Moves between nodes:
s333 va s932
s333 ne s893
s333 ro s191
s333 gi s514
s3 va s779
s3 ni s755
s3 ne s680
s3 ro s816
s3 gi s103
s3 ko s169
s733 va s434
s733 ni s191
s733 ne s326
s733 ro s561
s733 gi s893
s733 ko s420
s210 va s168
s210 ne s94
s210 ro s747
s210 gi s599
s857 va s3
s857 ni s781
s857 ne s441
s857 ro s795
s857 gi s866
s857 ko s119
s795 va s816
s795 ni s119
s795 ne s83
s795 ro s231
s795 gi s857
s795 ko s59
s436 va s250
s436 ni s893
s436 ro s326
s436 gi s750
s436 ko s733
s103 va s561
s103 ni s979
s103 ne s104
s103 ro s3
s103 gi s48
s103 ko s755
s85 va s119
s85 ne s956
s85 ro s482
s85 gi s761
s680 va s750
s680 ni s3
s680 ro s178
s680 gi s104
s680 ko s816
s559 va s979
s559 ne s866
s559 ro s781
s559 gi s59
s48 va s733
s48 ni s352
s48 ne s243
s48 ro s103
s48 gi s816
s48 ko s979
s482 va s59
s482 ne s448
s482 ro s168
s482 gi s85
s447 va s538
s447 ni s448
s447 ro s803
s447 gi s273
s447 ko s646
s310 va s902
s310 ni s747
s310 ne s906
s310 ro s123
s310 gi s94
s310 ko s932
s906 va s209
s906 ni s310
s906 ro s250
s906 gi s776
s906 ko s123
s94 va s646
s94 ni s210
s94 ne s776
s94 ro s310
s94 gi s434
s94 ko s747
s83 va s178
s83 ni s795
s83 ro s538
s83 gi s441
s83 ko s231
s866 va s103
s866 ni s559
s866 ne s899
s866 ro s857
s866 gi s231
s866 ko s781
s243 va s326
s243 ni s48
s243 ro s104
s243 gi s178
s243 ko s103
s673 va s447
s673 ni s434
s673 ro s776
s673 gi s250
s673 ko s94
s561 va s94
s561 ni s420
s561 ne s765
s561 ro s779
s561 gi s733
s561 ko s514
s761 va s781
s761 ne s902
s761 ro s85
s761 gi s168
s441 va s680
s441 ni s857
s441 ro s83
s441 gi s899
s441 ko s795
s755 va s514
s755 ne s3
s755 ro s169
s755 gi s979
s893 va s123
s893 ni s333
s893 ne s436
s893 ro s733
s893 gi s779
s893 ko s191
s123 va s956
s123 ni s932
s123 ne s250
s123 ro s434
s123 gi s310
s123 ko s599
s169 va s333
s169 ne s816
s169 ro s352
s169 gi s755
s646 va s866
s646 ni s168
s646 ne s803
s646 ro s902
s646 gi s448
s646 ko s761
s191 va s599
s191 ne s733
s191 ro s420
s191 gi s333
s599 va s482
s599 ne s434
s599 ro s210
s599 gi s932
s538 va s243
s538 ni s231
s538 ro s899
s538 gi s83
s538 ko s866
s514 va s747
s514 ne s779
s514 ro s333
s514 gi s420
s250 va s273
s250 ni s123
s250 ro s673
s250 gi s906
s250 ko s434
s178 va s436
s178 ni s816
s178 ro s243
s178 gi s680
s178 ko s48
s902 va s857
s902 ni s761
s902 ne s209
s902 ro s956
s902 gi s646
s902 ko s85
s747 va s761
s747 ne s310
s747 ro s932
s747 gi s210
s956 va s795
s956 ni s85
s956 ne s273
s956 ro s448
s956 gi s902
s956 ko s482
s776 va s803
s776 ni s94
s776 ro s906
s776 gi s673
s776 ko s310
s273 va s83
s273 ni s956
s273 ro s447
s273 gi s209
s273 ko s448
s420 va s210
s420 ne s561
s420 ro s514
s420 gi s191
s765 va s776
s765 ni s561
s765 ro s750
s765 gi s326
s765 ko s779
s326 va s673
s326 ni s733
s326 ro s765
s326 gi s436
s326 ko s561
s448 va s231
s448 ni s482
s448 ne s447
s448 ro s646
s448 gi s956
s448 ko s168
s59 va s352
s59 ne s231
s59 ro s559
s59 gi s119
s209 va s441
s209 ni s902
s209 ro s273
s209 gi s803
s209 ko s956
s803 va s899
s803 ni s646
s803 ro s209
s803 gi s447
s803 ko s902
s979 va s420
s979 ne s103
s979 ro s755
s979 gi s352
s434 va s448
s434 ni s599
s434 ne s673
s434 ro s94
s434 gi s123
s434 ko s210
s779 va s310
s779 ni s514
s779 ne s750
s779 ro s893
s779 gi s561
s779 ko s333
s231 va s48
s231 ni s59
s231 ne s538
s231 ro s866
s231 gi s795
s231 ko s559
s816 va s893
s816 ni s169
s816 ne s178
s816 ro s48
s816 gi s3
s816 ko s352
s119 va s169
s119 ne s795
s119 ro s59
s119 gi s781
s168 va s559
s168 ne s646
s168 ro s761
s168 gi s482
s932 va s85
s932 ne s123
s932 ro s599
s932 gi s747
s899 va s104
s899 ni s866
s899 ro s441
s899 gi s538
s899 ko s857
s352 va s191
s352 ne s48
s352 ro s979
s352 gi s169
s781 va s755
s781 ne s857
s781 ro s119
s781 gi s559
s750 va s906
s750 ni s779
s750 ro s436
s750 gi s765
s750 ko s893
s104 va s765
s104 ni s103
s104 ro s680
s104 gi s243
s104 ko s3

The rows follow the links: the fewer symbols apart two nodes are, the more alike their rows tend to be.

Each row is also shifted at random along 4 hidden directions that mean nothing.

Some nodes, each with a row of numbers:
s902: 1 40 5 4 -18 36 -4 15 4 -65 -12 43 -9 21 53 -75 81 -17 -11 -12 -35 14 -39 -17 40 22 11 -9 32 -37 -42 1 -13 29 6 21 36 16 -51 -22 46 17 -39
s538: -60 -13 30 1 4 -39 5 50 9 2 -5 25 -26 -1 -36 37 61 -24 35 -26 -7 -41 43 24 22 -14 15 -31 -26 25 -7 3 -11 6 45 34 -15 -14 -10 -4 28 -23 56
s857: 22 6 0 -5 -15 2 27 36 -11 6 -4 -32 11 -5 28 0 -15 -13 2 24 2 -4 -39 -40 23 6 10 -1 49 1 -31 -6 -31 -15 9 -12 15 50 -25 -47 27 -22 -18
s893: 8 13 -13 -6 16 20 -37 2 -44 108 9 -73 -2 11 -14 34 -87 2 5 18 39 8 -17 -4 -16 -12 18 25 -16 13 -26 14 15 -57 31 -1 -9 20 71 -38 -21 1 1
s191: -101 -12 -39 -13 13 10 -6 -14 16 -30 0 1 35 2 -12 0 -52 73 -12 41 -10 40 -12 -1 -43 2 -22 11 10 5 4 -26 6 -11 -57 -41 -8 -9 0 40 -33 15 -21
s123: 88 23 -19 1 5 21 -35 1 -32 4 -6 -36 5 18 0 -9 -23 -6 3 6 -22 28 -5 42 10 -37 22 25 -23 4 -48 0 27 -28 22 39 8 -7 20 -12 21 30 14
s441: -32 3 55 17 -15 -3 18 8 -4 41 8 -7 -29 10 -14 12 35 -56 3 -15 31 -43 -15 -24 15 23 38 -11 21 -24 13 20 -33 6 49 5 3 26 -31 -51 10 -28 -13
s561: -71 0 -50 0 15 23 -7 10 12 -2 4 34 -26 -12 73 -56 17 -29 2 -14 10 4 24 -40 29 -2 -49 -8 7 -2 -18 31 1 -5 0 -13 -9 19 44 26 7 -2 10
s816: 89 6 -8 9 33 4 -44 45 5 63 21 -18 -23 13 -2 39 -9 9 39 9 5 1 19 -22 15 -20 10 -13 -7 39 -47 -6 -10 -32 28 1 -20 26 53 -24 10 -36 40
s310: 94 9 -6 1 -3 22 6 -34 -40 18 -2 -48 -11 0 59 -20 -30 -43 -15 -7 -18 11 0 6 54 -24 -21 41 -2 11 -23 22 17 -5 0 18 10 4 39 -32 21 16 16
s765: -36 -33 17 2 2 -14 20 -33 -27 70 10 -24 -38 -26 9 21 -11 -77 12 -24 20 -46 73 4 39 -24 -21 16 -33 32 30 47 8 -4 37 22 -25 -5 65 -8 -3 -27 73
s646: -115 11 -20 -7 -32 -7 58 31 -31 -1 -37 -24 26 -26 47 -36 19 -17 -8 -36 30 -1 -33 -15 27 19 -22 -2 23 -15 8 7 2 -7 -11 13 15 6 -28 -26 26 13 -42
s482: 30 -11 -11 -6 0 -7 10 11 14 -78 -10 16 29 -6 -5 5 20 76 13 -1 -37 31 -4 34 -11 14 -15 3 -11 16 8 -48 26 25 -53 5 0 -40 -38 41 8 17 -3
s59: -42 -15 -16 0 -12 -26 34 24 -3 26 -13 -29 64 -12 -39 39 -46 77 -7 7 49 19 -43 -6 -57 39 -4 -12 10 -2 41 -37 8 -14 -38 -28 -1 -11 -21 4 -40 3 -71
s94: 62 7 -45 -5 -16 11 23 -16 -20 1 -35 6 9 -22 53 -61 -5 -37 -25 -30 31 2 2 -1 4 4 -39 6 -9 -33 13 25 29 -20 -1 6 6 -13 10 17 -1 49 -38
s599: -98 22 -4 40 30 26 -33 -14 -4 24 4 38 -11 34 22 -20 63 59 20 -65 21 20 -8 -8 -12 54 -41 -28 -25 -4 34 -29 47 30 -24 12 6 -43 40 1 -25 7 -71
s514: 37 -33 0 8 32 25 8 -45 -30 41 39 -81 2 -17 49 59 -76 18 10 24 -37 8 43 0 53 -17 -42 68 -11 82 12 -6 20 14 -46 -16 -18 5 79 -25 -19 -60 73
s779: 100 20 -33 6 22 54 -49 -11 28 -25 17 55 -49 27 58 -80 25 -26 -9 8 -28 14 8 -41 19 -7 -9 -7 17 -22 -42 30 -7 -2 8 -18 10 27 25 11 2 12 -6
s178: -19 -16 26 -20 -1 -14 -30 10 24 -38 16 19 -26 10 -49 25 -2 -17 12 51 -53 -6 26 15 -5 -41 48 5 -3 6 -50 5 -39 -5 35 3 -7 24 -24 13 22 -8 77
s231: -67 2 -29 -14 -8 -37 16 86 13 -34 -18 13 37 -26 -17 6 21 33 29 5 1 7 -14 3 -15 -6 5 -28 5 8 -48 -23 -12 -23 6 4 -9 7 -40 5 35 0 0
s83: -58 17 33 -11 -16 -18 -24 25 22 -53 -6 36 -7 23 -59 5 38 -17 1 32 -27 -10 -24 14 -19 -19 70 -18 20 -33 -35 -3 -40 3 41 4 17 17 -76 -8 31 13 9
s243: 51 -24 -8 -33 -24 -41 12 16 11 37 -17 15 10 -19 -80 28 -39 -24 -20 17 58 -27 6 16 -67 -11 42 -19 -14 -28 11 27 -21 -48 48 -10 -11 5 -8 27 -24 27 8
s781: -210 16 23 21 -3 20 13 7 12 -2 28 -30 20 17 37 12 1 46 -3 13 -13 18 -63 -49 26 52 0 7 57 5 22 -43 -22 39 -50 -37 23 24 -36 -42 -9 -49 -62
s448: 65 9 -30 -19 -12 -27 13 58 -7 -43 -44 17 24 -18 0 -20 27 18 13 -24 1 19 -10 44 -3 -7 -8 -19 -18 -11 -31 -20 18 -25 17 37 0 -31 -27 23 36 44 -10
s733: -33 -10 -56 -22 2 -6 4 20 -44 87 -12 -70 32 -37 -17 22 -104 1 1 10 59 11 13 12 -35 -25 -18 21 -24 17 -23 9 22 -78 15 -5 -17 -5 69 3 -22 22 15

Start, symbols taken left to right, then the node you end at.
Answers are names.
-97 -29 22 -18 -42 -42 78 12 -23 37 -25 -39 30 -41 -39 33 -36 -47 -21 -2 56 -40 -7 0 -10 12 25 7 20 -15 37 21 -35 -21 30 -7 -3 18 -36 -23 -5 -7 -10
va ko: s3
-100 16 47 0 -23 4 12 -4 2 -41 -1 7 -26 21 6 -16 54 -62 -4 -3 -41 -30 -5 14 48 -10 38 10 21 -12 -10 12 -18 39 31 32 24 13 -53 -34 40 -1 22
ro ni: s956
-46 30 14 18 13 24 -26 5 11 -47 12 13 17 42 6 -4 47 70 10 -6 -38 35 -49 8 0 28 9 -5 11 -3 -1 -50 18 35 -37 15 19 -24 -32 -7 0 -3 -52
ro ne ne gi: s273
-10 9 31 11 -4 23 -30 -34 1 40 12 33 -49 30 5 -25 14 -73 -15 -10 18 -26 5 -19 3 -1 21 -4 8 -37 9 54 -14 6 45 0 7 23 19 -20 -11 3 2
va ko ne: s250
39 -28 4 -13 -10 -29 18 0 31 -6 7 35 -30 -30 -16 1 13 -56 -4 3 8 -42 52 -17 6 -20 -5 -11 -5 -6 13 37 -30 2 28 -13 -10 16 -4 29 3 -14 49
ro ni gi: s103
-13 -3 -21 7 18 19 7 -31 9 -70 1 41 0 -2 50 -41 35 35 -8 -14 -40 17 21 -1 16 11 -51 4 -2 5 12 -16 29 42 -64 -9 4 -19 1 44 -5 7 -3
va va va: s979
48 10 -2 -9 2 -12 -10 65 -12 18 -4 -37 24 -1 -29 39 -24 30 23 28 -4 12 -28 4 -5 -16 40 3 13 12 -53 -26 -16 -24 12 9 2 20 -23 -42 26 -9 13
ni ne: s795
54 -19 -24 -7 -9 -24 54 53 -4 16 -17 -11 10 -46 38 0 17 -16 29 -23 31 -20 12 -33 33 13 -37 -18 17 18 0 2 -8 -8 6 -4 -8 5 1 -7 21 -30 2
ko va ro: s169
53 -12 27 -25 -37 -5 27 -56 -44 8 -15 -51 3 -13 -19 6 -66 -70 -40 24 -4 -20 0 45 -4 -30 37 52 -11 -18 13 42 -2 -20 24 21 12 14 -13 -20 -2 39 27
va va: s441
79 -24 -62 -33 -6 -13 34 28 27 -32 -13 29 24 -50 14 -45 -33 -11 -25 40 18 -5 8 -50 -30 -8 -17 -12 36 -20 -24 19 -35 -30 -9 -56 -3 27 -14 47 -11 19 -10
gi ne gi: s178
31 12 30 28 28 3 -12 17 0 34 25 -28 2 17 -7 51 19 71 44 -14 -9 14 -13 -8 7 26 -3 -7 -4 45 16 -44 11 31 -24 2 -8 -12 21 -32 -10 -55 -6
va ro ne: s48
-113 -3 20 -17 -3 3 -32 -15 -11 21 15 -30 -18 22 -47 30 -46 -35 -5 33 -16 -9 3 20 -12 -37 54 27 -3 1 -33 21 -14 -22 40 15 2 19 10 -14 9 5 42
ko gi: s893
-181 -7 -21 7 0 12 26 -39 -8 27 9 -31 28 -7 34 -6 -50 39 -24 13 28 17 -15 -38 -12 37 -32 14 29 1 38 -9 10 2 -52 -36 -5 8 14 8 -48 -14 -44
ro gi ne: s561
-144 4 10 24 44 32 -46 -10 -3 14 45 -41 -11 26 15 36 -21 58 23 29 -50 32 9 -5 22 -8 -10 25 -7 59 -15 -41 15 22 -38 -4 -2 2 55 -19 -8 -46 27
gi va ro: s932
-13 18 -55 -30 -25 -1 -4 14 -28 -9 -47 -6 43 -18 -16 -36 -32 13 -22 -7 37 26 -25 34 -43 -8 -3 -1 -20 -42 -24 6 35 -54 8 23 3 -22 -6 22 -3 70 -37
gi gi ko: s932
-109 2 20 -16 -24 10 -5 -16 24 -18 6 23 -9 19 -28 -16 -11 -46 -34 50 -5 -15 -28 -37 -18 -12 53 -5 50 -51 -9 34 -57 -3 26 -36 14 56 -58 -2 1 7 -15
va ro ko: s733
-65 -21 11 15 40 14 -28 7 10 -13 39 -33 -2 10 3 52 -18 67 41 39 -67 20 15 -10 22 -9 -6 25 1 71 -33 -42 -8 24 -43 -29 -9 15 23 -6 6 -59 60
gi gi: s979
